Below are the code and all the weights of a small trained network. Each question names an input and a class and asks about switching units off, where a switched-off unit gives its printed mean instead of its output.

import numpy as np


def w(rows, s, z=0):
    codes = np.array(rows[::2]) - 128.0
    scale = np.full(codes.shape[1], s)
    scale[-1] = z or s
    return codes * scale


def f(y):
    return np.maximum(y, 0)


def log_softmax(a):
    a = a - a.max(-1, keepdims=True)
    return a - np.log(np.exp(a).sum(-1, keepdims=True))


def net(x, mask):
    res = np.array(x, float).reshape(1, 4) / 4 @ E
    y = f(res @ A[0][:, :-1].T + A[0][:, -1])
    res = res + np.where(mask, y, B[0][:, -1]) @ B[0][:, :-1]
    return log_softmax(res[-1] @ U[:, :-1].T + U[:, -1])


A, B = {}, {}
E = w([
[122,66,98,225,85],'x0',
[41,92,190,53,95],'x1',
[168,11,112,51,210],'x2',
[71,124,198,195,219],'x3',
],0.011)
A[0] = w([
[43,31,142,51,120,79],'neuron 1',
[157,171,124,44,209,56],'neuron 2',
[126,8,92,178,109,46],'neuron 3',
[86,75,152,156,242,40],'neuron 4',
[168,5,108,80,202,2],'neuron 5',
[236,116,67,147,229,81],'neuron 6',
[182,62,78,59,85,52],'neuron 7',
[82,85,119,100,128,56],'neuron 8',
],0.018,0.005)
B[0] = w([
[192,121,218,202,83,239],'neuron 1',
[59,40,125,96,201,207],'neuron 2',
[56,47,148,74,205,208],'neuron 3',
[227,183,37,65,117,229],'neuron 4',
[2,167,99,148,125,243],'neuron 5',
[193,123,228,194,60,249],'neuron 6',
[219,189,47,81,136,221],'neuron 7',
[160,115,150,150,90,167],'neuron 8',
],0.024,0.017)
U = w([
[145,104,191,163,119,68],'0',
[31,185,94,151,122,255],'1',
[181,135,70,82,162,103],'2',
[113,7,155,80,219,65],'3',
],0.013,0.0086)

Each question gives the input, the list of numbers given to net, and the class t.
The units are the neurons (one row each of A and B). Each row of codes is followed by its name. A weight is (code - 128) times the scale printed after its matrix; where a second scale follows, it is the last column's (A, B and U).
mask holds one flag per neuron, in row order. A switched-off neuron (its flag False) gives its mean, the last column of its row in B, instead of its output. The means were averaged over made-up inputs and are rounded, as every weight is.
A unit's drop is (log p(t) with every unit on - log p(t) with that unit switched off) / (log p(t) with every unit on - log p(t) with every unit switched off).
The circuit of an input: a set's keep is (log p(t) with only the set's units on - log p(t) with every unit switched off) / (log p(t) with every unit on - log p(t) with every unit switched off). Starting from all 8 units, units are removed one at a time, each time the one whose removal leaves the highest keep (on an exact tie, the one counted first), for as long as the keep stays at least 0.8.
units of the circuit, in order: the units of the circuit, biggest drop first
most important unit: the unit with the biggest drop
top k neurons: the k neurons with the biggest drops, biggest first
drop when u is switched off: that unit's drop, to one decimal
input [7,0,-4,3], class 3: most important unit	neuron 5
input [7,-5,-7,-4], class 1: top 4 neurons	[neuron 6; neuron 1; neuron 2; neuron 4]
input [-8,-1,-7,-7], class 3: top 4 neurons	[neuron 5; neuron 4; neuron 7; neuron 2]
input [0,8,8,-7], class 0: top 2 neurons	[neuron 1; neuron 8]
input [4,1,5,5], class 1: top 2 neurons	[neuron 5; neuron 7]
input [-7,0,-8,-8], class 1: top 2 neurons	[neuron 4; neuron 6]
input [-8,1,8,-6], class 1: top 3 neurons	[neuron 5; neuron 7; neuron 3]
input [-1,3,-6,0], class 1: top 3 neurons	[neuron 6; neuron 1; neuron 4]
input [-4,4,-8,7], class 1: top 4 neurons	[neuron 6; neuron 1; neuron 7; neuron 4]
input [-7,-8,1,-7], class 0: top 2 neurons	[neuron 6; neuron 4]
input [-7,-8,7,1], class 0: top 2 neurons	[neuron 6; neuron 3]
input [-7,1,-4,-6], class 3: top 2 neurons	[neuron 4; neuron 2]
input [-8,5,-1,8], class 2: top 3 neurons	[neuron 4; neuron 3; neuron 6]
input [-8,3,-8,6], class 1: units of the circuit, in order	[neuron 6]
input [-6,6,6,-4], class 0: top 3 neurons	[neuron 1; neuron 3; neuron 8]
input [-4,4,-7,8], class 2: top 2 neurons	[neuron 5; neuron 6]
input [6,-4,5,2], class 3: drop when neuron 1 is switched off	0.9
input [4,2,0,7], class 2: drop when neuron 4 is switched off	1.2
input [6,5,-3,7], class 2: drop when neuron 6 is switched off	0.4
input [-7,-6,1,-6], class 3: units of the circuit, in order	[neuron 2]
input [-3,1,5,-3], class 1: drop when neuron 5 is switched off	2.0
